Here is a tiny trained network, its code and every weight. The questions are about switching its units off for an input and a class, where a switched-off unit gives its printed mean instead of its output.

import numpy as np


def w(rows, s, z=0):
    codes = np.array(rows[::2]) - 128.0
    scale = np.full(codes.shape[1], s)
    scale[-1] = z or s
    return codes * scale


def norm(h):
    return h / np.sqrt((h * h).mean(-1, keepdims=True) + 1e-5)


def f(y):
    return y / 2 * (1 + np.tanh(0.7978845608 * (y + 0.044715 * y**3)))


def log_softmax(a):
    a = a - a.max(-1, keepdims=True)
    return a - np.log(np.exp(a).sum(-1, keepdims=True))


def net(x, mask):
    res = np.array(x, float).reshape(1, 8) / 4 @ E
    u = 0
    for l in range(4):
        y = f(norm(res) @ A[l][:, :-1].T + A[l][:, -1])
        res = res + np.where(mask[u : u + 4], y, B[l][:, -1]) @ B[l][:, :-1]
        u += 4
    return log_softmax(norm(res)[-1] @ U[:, :-1].T + U[:, -1])


A, B = {}, {}
E = w([
[143,9,156,142,66],'x0',
[130,132,254,101,199],'x1',
[148,129,87,245,115],'x2',
[181,191,73,146,152],'x3',
[38,83,127,130,153],'x4',
[170,127,59,31,122],'x5',
[48,179,72,181,62],'x6',
[127,125,166,202,146],'x7',
],0.0054)
A[0] = w([
[76,58,70,163,109,215],'0.n1',
[132,85,212,166,76,177],'0.n2',
[139,165,7,155,89,48],'0.n3',
[206,118,131,255,118,4],'0.n4',
],0.0068,0.0017)
B[0] = w([
[135,176,113,64,136,249],'0.n1',
[111,189,133,2,45,255],'0.n2',
[116,103,41,129,174,253],'0.n3',
[106,72,188,162,99,243],'0.n4',
],0.0081,0.0022)
A[1] = w([
[50,211,180,242,94,253],'1.n1',
[105,47,133,175,144,59],'1.n2',
[49,113,18,171,69,21],'1.n3',
[2,175,122,40,117,86],'1.n4',
],0.0068,0.0023)
B[1] = w([
[85,9,134,34,128,252],'1.n1',
[206,127,149,102,111,117],'1.n2',
[232,254,9,148,201,205],'1.n3',
[113,90,121,143,133,241],'1.n4',
],0.0088,0.0036)
A[2] = w([
[126,67,126,24,58,162],'2.n1',
[7,141,95,122,231,248],'2.n2',
[2,99,188,195,148,109],'2.n3',
[208,148,186,182,187,55],'2.n4',
],0.0061,0.0014)
B[2] = w([
[11,97,154,114,66,255],'2.n1',
[222,1,110,23,79,226],'2.n2',
[96,127,230,23,99,173],'2.n3',
[150,125,96,235,89,132],'2.n4',
],0.0054,0.004)
A[3] = w([
[97,182,44,159,132,52],'3.n1',
[96,132,148,254,136,55],'3.n2',
[147,190,147,120,154,10],'3.n3',
[151,226,150,108,151,152],'3.n4',
],0.009,0.0011)
B[3] = w([
[107,220,69,61,121,253],'3.n1',
[87,31,147,137,107,112],'3.n2',
[194,133,36,139,150,103],'3.n3',
[176,167,2,109,153,142],'3.n4',
],0.0088,0.0023)
U = w([
[172,186,7,138,147,193],'0',
[196,132,154,251,145,2],'1',
[91,55,171,89,92,218],'2',
],0.012,0.0041)

Each question gives the input, the list of numbers given to net, and the class t.
The units are the neurons (one row each of A and B). Each row of codes is followed by its name. A weight is (code - 128) times the scale printed after its matrix; where a second scale follows, it is the last column's (A, B and U).
mask holds one flag per neuron, layer by layer. A switched-off neuron (its flag False) gives its mean, the last column of its row in B, instead of its output. The means were averaged over made-up inputs and are rounded, as every weight is.
A unit's drop is (log p(t) with every unit on - log p(t) with that unit switched off) / (log p(t) with every unit on - log p(t) with every unit switched off).
The circuit of an input: a set's keep is (log p(t) with only the set's units on - log p(t) with every unit switched off) / (log p(t) with every unit on - log p(t) with every unit switched off). Starting from the 12 units with the biggest drops (on a tie, the unit counted first), units are removed one at a time, each time the one whose removal leaves the highest keep (on an exact tie, the one counted first), for as long as the keep stays at least 0.8.
circuit, biggest first: the units of the circuit, biggest drop first
k most important neurons: the k neurons with the biggest drops, biggest first
k most important neurons of layer l: the k neurons of layer l with the biggest drops, biggest first
drop of u: that unit's drop, to one decimal
input [4,5,3,1,-3,5,-6,7], class 1: circuit, biggest first -> (1.n1 2.n4)
input [2,-7,0,-2,8,-1,3,-6], class 0: circuit, biggest first -> (1.n3)
input [1,4,-1,-1,-6,-3,-8,-2], class 1: circuit, biggest first -> (1.n1 2.n4)
input [-3,-5,2,4,-5,-6,-2,4], class 2: circuit, biggest first -> (0.n4 1.n1)
input [2,-5,7,-2,-8,-6,-8,-1], class 2: 2 most important neurons -> (0.n4 1.n3)
input [6,-2,7,3,3,-1,1,4], class 0: 3 most important neurons of layer 0 -> (0.n1 0.n2 0.n3)
input [-5,-1,2,7,1,-2,-8,1], class 1: 2 most important neurons -> (0.n2 1.n3)
input [7,2,-4,8,-2,3,-6,3], class 1: 3 most important neurons of layer 2 -> (2.n2 2.n4 2.n3)
input [6,8,0,8,-4,-7,-5,-4], class 1: 2 most important neurons of layer 1 -> (1.n1 1.n4)
input [-2,-3,4,-1,-5,-3,-7,0], class 2: 3 most important neurons -> (0.n4 1.n3 3.n2)
input [3,-6,8,-2,5,-3,-8,-7], class 0: drop of 1.n3 -> 0.2
input [4,-6,-2,-8,-2,6,7,-1], class 0: drop of 1.n3 -> 0.2
input [-5,5,7,0,-4,-6,-3,-4], class 2: drop of 1.n1 -> 0.3
input [-6,-4,5,0,7,-2,-5,5], class 2: circuit, biggest first -> (1.n1)
input [-1,7,4,2,-8,0,0,7], class 2: 2 most important neurons of layer 1 -> (1.n1 1.n3)
